Here is a tiny trained network, its code and every weight. The questions are about switching its units off for an input and a class, where a switched-off unit gives its printed mean instead of its output.

import numpy as np


def w(rows, s, z=0):
    codes = np.array(rows[::2]) - 128.0
    scale = np.full(codes.shape[1], s)
    scale[-1] = z or s
    return codes * scale


def f(y):
    return np.maximum(y, 0)


def log_softmax(a):
    a = a - a.max(-1, keepdims=True)
    return a - np.log(np.exp(a).sum(-1, keepdims=True))


def net(x, mask):
    res = np.array(x, float).reshape(1, 8) / 4 @ E
    y = f(res @ A[0][:, :-1].T + A[0][:, -1])
    res = res + np.where(mask, y, B[0][:, -1]) @ B[0][:, :-1]
    return log_softmax(res[-1] @ U[:, :-1].T + U[:, -1])


A, B = {}, {}
E = w([
[89,248,121,154,115],'x0',
[192,205,132,151,231],'x1',
[161,93,52,229,127],'x2',
[136,138,7,72,157],'x3',
[196,75,90,213,108],'x4',
[182,65,110,2,93],'x5',
[171,132,117,160,9],'x6',
[97,82,173,162,165],'x7',
],0.0075)
A[0] = w([
[130,178,99,94,66,232],'n0',
[191,116,194,105,119,239],'n1',
[113,193,133,187,84,192],'n2',
[107,119,170,162,246,238],'n3',
[158,155,176,105,74,255],'n4',
[170,65,84,124,104,171],'n5',
[99,18,88,124,105,165],'n6',
[83,157,90,121,199,179],'n7',
[133,153,43,119,96,191],'n8',
[109,157,157,50,123,166],'n9',
[63,111,175,175,95,107],'n10',
[164,75,144,92,149,171],'n11',
[112,52,52,126,172,188],'n12',
],0.012,0.0043)
B[0] = w([
[106,193,79,194,96,236],'n0',
[49,12,74,112,128,230],'n1',
[136,129,163,205,152,233],'n2',
[106,68,135,58,194,254],'n3',
[60,89,78,176,117,231],'n4',
[255,77,109,81,22,253],'n5',
[163,162,201,62,49,254],'n6',
[150,225,147,97,199,213],'n7',
[232,221,121,217,102,234],'n8',
[37,247,91,99,109,227],'n9',
[80,68,232,181,110,191],'n10',
[129,101,94,41,86,222],'n11',
[216,133,141,72,126,244],'n12',
],0.0078,0.0086)
U = w([
[181,123,153,80,55,92],'0',
[149,192,77,150,108,142],'1',
[130,67,99,128,129,254],'2',
[141,179,131,187,159,103],'3',
[93,92,226,175,108,103],'4',
[127,170,147,91,246,146],'5',
[23,163,99,106,101,78],'6',
[166,97,86,160,135,114],'7',
],0.013,0.0034)

Each question gives the input, the list of numbers given to net, and the class t.
The units are the neurons (one row each of A and B). Each row of codes is followed by its name. A weight is (code - 128) times the scale printed after its matrix; where a second scale follows, it is the last column's (A, B and U).
mask holds one flag per neuron, in row order. A switched-off neuron (its flag False) gives its mean, the last column of its row in B, instead of its output. The means were averaged over made-up inputs and are rounded, as every weight is.
A unit's drop is (log p(t) with every unit on - log p(t) with that unit switched off) / (log p(t) with every unit on - log p(t) with every unit switched off).
The circuit of an input: a set's keep is (log p(t) with only the set's units on - log p(t) with every unit switched off) / (log p(t) with every unit on - log p(t) with every unit switched off). Starting from the 12 units with the biggest drops (on a tie, the unit counted first), units are removed one at a time, each time the one whose removal leaves the highest keep (on an exact tie, the one counted first), for as long as the keep stays at least 0.8.
units of the circuit, in order: the units of the circuit, biggest drop first
most important unit: the unit with the biggest drop
top k neurons: the k neurons with the biggest drops, biggest first
drop when u is switched off: that unit's drop, to one decimal
input [8,1,-3,-5,-5,-2,7,2], class 4: units of the circuit, in order => n10
input [-6,4,6,0,6,-5,4,6], class 0: units of the circuit, in order => n5, n6, n12
input [2,2,6,7,1,-5,7,-1], class 3: units of the circuit, in order => n2, n11
input [5,3,-6,-7,1,0,4,0], class 4: units of the circuit, in order => n2, n10
input [3,1,-6,1,1,-5,7,-3], class 3: top 2 neurons => n2, n5
input [-2,-4,5,-8,-5,3,-4,-6], class 6: units of the circuit, in order => n5, n12
input [0,-1,-5,2,-2,-2,-5,-4], class 5: top 2 neurons => n7, n1
input [5,5,-2,-3,-4,-8,1,4], class 5: top 2 neurons => n3, n7
input [-6,5,6,6,1,-5,4,3], class 0: units of the circuit, in order => n12, n5, n4
input [6,1,7,-8,1,7,-8,7], class 5: top 3 neurons => n3, n5, n4
input [-1,7,-4,-4,4,-6,1,3], class 5: top 3 neurons => n3, n5, n6
input [6,2,-4,3,-2,6,2,0], class 6: top 2 neurons => n9, n5
input [4,4,4,8,3,-7,-5,-4], class 5: top 2 neurons => n7, n3
input [-1,-2,-6,-7,1,-1,-8,-7], class 6: most important unit => n9
input [-7,3,-5,-4,-4,-7,0,-8], class 6: drop when n9 is switched off => 0.2
input [-2,1,-2,8,-3,-4,1,1], class 5: drop when n7 is switched off => 0.2
input [1,-4,-7,-1,4,-5,1,-1], class 4: drop when n10 is switched off => 0.2
input [-4,3,-2,-6,-1,4,3,3], class 2: drop when n1 is switched off => 0.2
